Below is a small trained network, with its code and all its weights. Each question gives an input and a class and asks what happens when units are switched off, that is, made to give their printed mean instead of their output.

import numpy as np


def w(rows, s, z=0):
    codes = np.array(rows[::2]) - 128.0
    scale = np.full(codes.shape[1], s)
    scale[-1] = z or s
    return codes * scale


def f(y):
    return y / 2 * (1 + np.tanh(0.7978845608 * (y + 0.044715 * y**3)))


def log_softmax(a):
    a = a - a.max(-1, keepdims=True)
    return a - np.log(np.exp(a).sum(-1, keepdims=True))


def net(x, mask):
    res = np.array(x, float).reshape(1, 5) / 4 @ E
    y = f(res @ A[0][:, :-1].T + A[0][:, -1])
    res = res + np.where(mask, y, B[0][:, -1]) @ B[0][:, :-1]
    return log_softmax(res[-1] @ U[:, :-1].T + U[:, -1])


A, B = {}, {}
E = w([
[179,122,149,36],'x0',
[217,127,1,143],'x1',
[55,76,44,97],'x2',
[131,128,129,127],'x3',
[62,239,33,124],'x4',
],0.0097)
A[0] = w([
[188,130,86,128,68],'N0',
[76,113,116,105,143],'N1',
[141,130,118,63,159],'N2',
[146,67,118,149,127],'N3',
[166,205,152,139,73],'N4',
[128,142,149,99,149],'N5',
[174,128,160,30,151],'N6',
[181,128,100,161,107],'N7',
[169,79,40,147,110],'N8',
[102,140,159,48,98],'N9',
[115,188,124,116,156],'N10',
[131,78,125,68,121],'N11',
[78,111,155,150,140],'N12',
[151,166,171,148,86],'N13',
[70,82,177,80,107],'N14',
[108,72,172,142,103],'N15',
[129,186,112,124,97],'N16',
[76,183,78,153,80],'N17',
[170,70,167,125,252],'N18',
[82,66,98,99,82],'N19',
[195,105,177,159,123],'N20',
[82,178,143,104,92],'N21',
[74,34,40,126,184],'N22',
[110,91,165,120,84],'N23',
[164,135,160,103,181],'N24',
[145,99,101,250,131],'N25',
[181,182,167,204,160],'N26',
[167,127,72,81,72],'N27',
[181,171,130,43,180],'N28',
[78,183,123,83,163],'N29',
[140,195,96,126,123],'N30',
[110,113,132,200,159],'N31',
[187,52,51,144,70],'N32',
[151,127,79,145,119],'N33',
[61,150,172,197,177],'N34',
[143,101,154,161,240],'N35',
],0.013,0.0036)
B[0] = w([
[117,176,197,157,177],'N0',
[101,150,167,101,168],'N1',
[139,158,72,132,162],'N2',
[164,128,154,79,166],'N3',
[73,32,139,101,163],'N4',
[126,156,109,143,147],'N5',
[127,154,90,142,205],'N6',
[105,166,167,119,172],'N7',
[110,159,160,128,228],'N8',
[160,168,127,190,176],'N9',
[154,101,113,91,173],'N10',
[122,140,125,122,166],'N11',
[142,180,137,140,171],'N12',
[75,131,127,141,158],'N13',
[133,155,136,142,204],'N14',
[169,138,142,124,184],'N15',
[129,98,195,92,165],'N16',
[165,110,120,110,221],'N17',
[109,165,117,87,222],'N18',
[26,91,113,114,174],'N19',
[153,70,106,90,203],'N20',
[174,114,184,127,169],'N21',
[91,151,125,94,249],'N22',
[159,132,146,134,165],'N23',
[103,148,125,120,172],'N24',
[159,168,83,142,208],'N25',
[2,127,113,111,194],'N26',
[122,155,153,150,182],'N27',
[99,186,76,143,193],'N28',
[156,130,141,94,195],'N29',
[159,101,148,73,188],'N30',
[174,128,70,119,172],'N31',
[139,145,175,142,221],'N32',
[130,166,182,112,180],'N33',
[155,192,109,131,210],'N34',
[108,140,109,74,181],'N35',
],0.0097,0.011)
U = w([
[30,110,127,88,117],'0',
[211,91,179,15,93],'1',
[129,150,118,113,254],'2',
[152,178,187,160,97],'3',
[136,187,31,165,129],'4',
[150,105,87,133,131],'5',
[156,61,92,207,34],'6',
[194,5,85,205,65],'7',
],0.013,0.0086)

Each question gives the input, the list of numbers given to net, and the class t.
The units are the neurons (one row each of A and B). Each row of codes is followed by its name. A weight is (code - 128) times the scale printed after its matrix; where a second scale follows, it is the last column's (A, B and U).
mask holds one flag per neuron, in row order. A switched-off neuron (its flag False) gives its mean, the last column of its row in B, instead of its output. The means were averaged over made-up inputs and are rounded, as every weight is.
A unit's drop is (log p(t) with every unit on - log p(t) with that unit switched off) / (log p(t) with every unit on - log p(t) with every unit switched off).
The circuit of an input: a set's keep is (log p(t) with only the set's units on - log p(t) with every unit switched off) / (log p(t) with every unit on - log p(t) with every unit switched off). Starting from the 12 units with the biggest drops (on a tie, the unit counted first), units are removed one at a time, each time the one whose removal leaves the highest keep (on an exact tie, the one counted first), for as long as the keep stays at least 0.8.
circuit, biggest first: the units of the circuit, biggest drop first
unit that matters most: the unit with the biggest drop
k most important neurons: the k neurons with the biggest drops, biggest first
drop when u is switched off: that unit's drop, to one decimal
input [4,6,8,3,3], class 0: circuit, biggest first : N19, N22
input [-1,8,3,1,-7], class 3: circuit, biggest first : N0, N32
input [-4,2,-3,0,-3], class 4: circuit, biggest first : N25, N16
input [8,-5,7,-1,1], class 4: circuit, biggest first : N9, N2, N6
input [-7,-4,1,-6,4], class 4: unit that matters most : N34
input [6,-3,-7,3,6], class 0: circuit, biggest first : N4, N26
input [4,-5,-6,-4,-1], class 0: circuit, biggest first : N26, N13
input [-5,-8,5,6,4], class 3: circuit, biggest first : N21, N34
input [-7,7,1,2,8], class 1: circuit, biggest first : N30, N17, N16
input [6,-2,-2,-3,3], class 4: circuit, biggest first : N28, N6, N2
input [5,-6,0,-2,7], class 1: 2 most important neurons : N29, N21
input [6,2,4,8,8], class 1: circuit, biggest first : N30, N29
input [2,-6,-7,3,-1], class 0: 2 most important neurons : N26, N4
input [8,-8,0,-3,4], class 3: circuit, biggest first : N9
input [-5,7,7,-7,-5], class 0: 4 most important neurons : N19, N22, N34, N9
input [0,6,8,-3,4], class 0: 2 most important neurons : N19, N22
input [3,3,2,4,5], class 1: 2 most important neurons : N30, N26
input [-8,-2,-6,1,-6], class 4: 3 most important neurons : N25, N34, N31
input [8,0,8,8,-1], class 0: 2 most important neurons : N19, N25
input [-6,0,6,8,7], class 2: most important neuron : N20
input [5,5,8,2,1], class 0: 2 most important neurons : N19, N22
input [0,7,-5,-4,-6], class 3: 2 most important neurons : N0, N32
input [-6,-6,5,-4,8], class 1: drop when N21 is switched off : 0.1
